Below are the code and all the weights of a small trained network. Each question names an input and a target symbol and asks about switching units off, where a switched-off unit gives its printed mean instead of its output.

import numpy as np


def w(rows, s, z=0):
    codes = np.array(rows[::2]) - 128.0
    scale = np.full(codes.shape[1], s)
    scale[-1] = z or s
    return codes * scale


def norm(h):
    return h / np.sqrt((h * h).mean(-1, keepdims=True) + 1e-5)


def f(y):
    return np.maximum(y, 0)


def softmax(a):
    e = np.exp(a - a.max(-1, keepdims=True))
    return e / e.sum(-1, keepdims=True)


def log_softmax(a):
    a = a - a.max(-1, keepdims=True)
    return a - np.log(np.exp(a).sum(-1, keepdims=True))


def net(x, mask):
    ids = ['αβγδεζηλμξπσφψω'.index(c) for c in x.split()]
    T = len(ids)
    res = E[ids] + P[:T]
    r = norm(res)
    for j in range(3):
        rows = slice(2 * j, 2 * j + 2)
        q, k, v = (r @ M[0][rows].T for M in (Q, K, V))
        z = softmax(np.where(np.tri(T) > 0, q @ k.T / 2**0.5, -1e9)) @ v
        o = O[0][rows]
        res = res + np.where(mask[j], z, o[:, -1]) @ o[:, :-1]
    y = f(norm(res) @ A[0][:, :-1].T + A[0][:, -1])
    res = res + np.where(mask[3:7], y, B[0][:, -1]) @ B[0][:, :-1]
    return log_softmax(norm(res)[-1] @ U[:, :-1].T + U[:, -1])


Q, K, V, O, A, B = {}, {}, {}, {}, {}, {}
E = w([
[130,120,139,130,110],'α',
[92,143,144,162,177],'β',
[136,94,155,125,110],'γ',
[90,95,83,196,147],'δ',
[134,98,152,125,110],'ε',
[109,107,147,30,122],'ζ',
[108,148,130,160,168],'η',
[141,143,99,104,166],'λ',
[108,58,60,250,175],'μ',
[197,168,123,137,108],'ξ',
[135,88,156,121,109],'π',
[133,95,155,125,109],'σ',
[142,176,180,71,136],'φ',
[186,136,128,117,229],'ψ',
[102,246,116,200,185],'ω',
],0.015)
P = w([
[35,205,90,209,5],'0',
[167,72,148,175,249],'1',
[152,60,140,165,248],'2',
[143,74,129,156,242],'3',
[139,59,135,153,248],'4',
[135,71,131,159,245],'5',
[139,73,121,149,240],'6',
[134,67,119,132,233],'7',
[126,75,114,142,236],'8',
[131,69,114,136,236],'9',
[118,69,110,131,236],'10',
],0.0026)
Q[0] = w([
[155,206,151,132,211],'head 1',
[149,72,204,154,108],'head 1',
[110,225,105,100,194],'head 2',
[186,104,175,106,123],'head 2',
[104,10,207,165,91],'head 3',
[99,206,80,133,235],'head 3',
],0.011)
K[0] = w([
[121,141,152,39,158],'head 1',
[124,107,150,147,27],'head 1',
[183,99,138,126,195],'head 2',
[157,184,83,128,75],'head 2',
[62,166,183,147,34],'head 3',
[138,132,108,76,254],'head 3',
],0.013)
V[0] = w([
[77,93,126,24,135],'head 1',
[76,234,234,136,93],'head 1',
[104,145,28,82,88],'head 2',
[165,144,151,199,59],'head 2',
[83,148,4,67,123],'head 3',
[109,92,49,213,127],'head 3',
],0.0047)
O[0] = w([
[104,40,196,105,106,202],'head 1',
[57,141,72,26,108,12],'head 1',
[99,129,92,67,254,51],'head 2',
[101,209,58,111,95,9],'head 2',
[238,112,72,47,181,129],'head 3',
[176,95,228,113,103,146],'head 3',
],0.0045,0.0015)
A[0] = w([
[107,120,207,147,185,106],'neuron 1',
[216,199,180,1,51,110],'neuron 2',
[150,142,230,43,140,4],'neuron 3',
[168,26,152,79,100,121],'neuron 4',
],0.0066,0.0029)
B[0] = w([
[153,113,87,47,90,255],'neuron 1',
[56,22,88,85,161,214],'neuron 2',
[102,198,2,169,48,199],'neuron 3',
[123,202,120,145,147,249],'neuron 4',
],0.0081,0.0034)
U = w([
[98,141,164,132,98,140],'α',
[63,170,182,133,126,191],'β',
[92,154,163,129,99,154],'γ',
[166,170,135,132,76,96],'δ',
[170,178,130,123,87,86],'ε',
[113,21,192,82,121,70],'ζ',
[101,254,127,170,165,113],'η',
[193,131,131,87,209,156],'λ',
[91,68,83,211,149,97],'μ',
[174,154,47,122,68,3],'ξ',
[149,111,181,130,98,185],'π',
[126,87,191,146,87,97],'σ',
[40,120,71,57,127,140],'φ',
[92,144,162,136,93,148],'ψ',
[151,141,160,129,89,119],'ω',
],0.013,0.0035)

Each question gives the input, a string of symbols that net reads in full, and the target symbol t.
The units are the heads (2 rows each of Q, K, V and O) and the neurons (one row each of A and B). Each row of codes is followed by its name. A weight is (code - 128) times the scale printed after its matrix; where a second scale follows, it is the last column's (O, A, B and U).
mask holds one flag per unit, heads first, then neurons. A switched-off unit (its flag False) gives its mean, the last column of its rows in O or B, instead of its output. The means were averaged over made-up inputs and are rounded, as every weight is.
A unit's drop is (log p(t) with every unit on - log p(t) with that unit switched off) / (log p(t) with every unit on - log p(t) with every unit switched off).
The circuit of an input: a set's keep is (log p(t) with only the set's units on - log p(t) with every unit switched off) / (log p(t) with every unit on - log p(t) with every unit switched off). Starting from all 7 units, units are removed one at a time, each time the one whose removal leaves the highest keep (on an exact tie, the one counted first), for as long as the keep stays at least 0.8.
circuit, biggest first: the units of the circuit, biggest drop first
k most important neurons: the k neurons with the biggest drops, biggest first
heads that matter: for each layer, one digit per head in row order, 1 if its drop is at least 0.15 and else 0, layers parted by /
input φ φ α α ζ π φ ε α ω γ, target μ: circuit, biggest first	(head 3; neuron 3; neuron 4; neuron 2)
input δ λ γ β ε ψ λ λ σ λ ε, target ξ: circuit, biggest first	(neuron 3; head 3; neuron 4)
input α ε λ λ ψ ε, target φ: heads that matter	110
input ε λ λ ψ ξ η, target λ: circuit, biggest first	(neuron 1; head 3; neuron 3)
input φ π λ φ γ λ ω γ, target μ: circuit, biggest first	(head 3; neuron 4; neuron 3; neuron 2)
input δ ζ π, target ξ: circuit, biggest first	(neuron 3; head 3; neuron 4; head 2)
input ξ γ β ψ φ γ π μ σ γ, target η: heads that matter	010
input ζ η β ξ, target ζ: circuit, biggest first	(neuron 2; head 1)
input μ φ φ α β, target φ: heads that matter	100
input φ ζ σ ω η η, target ζ: circuit, biggest first	(head 1; neuron 1; neuron 3; neuron 4)
input φ ζ ε φ β λ η, target λ: circuit, biggest first	(head 3; neuron 3)
input ζ δ π σ, target λ: heads that matter	000
input ζ η ζ ξ π, target λ: heads that matter	000
input ω γ β δ λ δ ξ ζ α β, target ζ: heads that matter	100
input α α ψ γ ζ η σ, target φ: circuit, biggest first	(head 2)
input α φ ζ α π π γ, target φ: circuit, biggest first	(head 2)
input φ ε ξ, target φ: circuit, biggest first	(head 1; neuron 2)
input ε δ φ ξ, target φ: circuit, biggest first	(neuron 2; head 1)
input ζ λ δ λ π ζ α π α, target λ: 2 most important neurons	(neuron 3; neuron 2)
input ζ φ α λ π, target λ: 2 most important neurons	(neuron 4; neuron 2)
input λ ψ λ λ α λ η ζ ψ π α, target ζ: heads that matter	111
input ξ δ α δ ζ ζ μ σ, target η: most important neuron	(neuron 4)
input ω ψ σ λ ω δ ξ ε λ β, target λ: 3 most important neurons	(neuron 1; neuron 2; neuron 3)
input φ δ η γ ε η, target φ: 2 most important neurons	(neuron 1; neuron 4)
input λ ε γ η δ α, target ζ: 2 most important neurons	(neuron 1; neuron 3)
input ξ ψ λ α δ λ α, target η: heads that matter	110
input ω η δ λ β φ ζ λ λ ξ, target λ: 2 most important neurons	(neuron 3; neuron 1)
input δ γ ζ α δ μ λ π γ, target ξ: 2 most important neurons	(neuron 3; neuron 4)
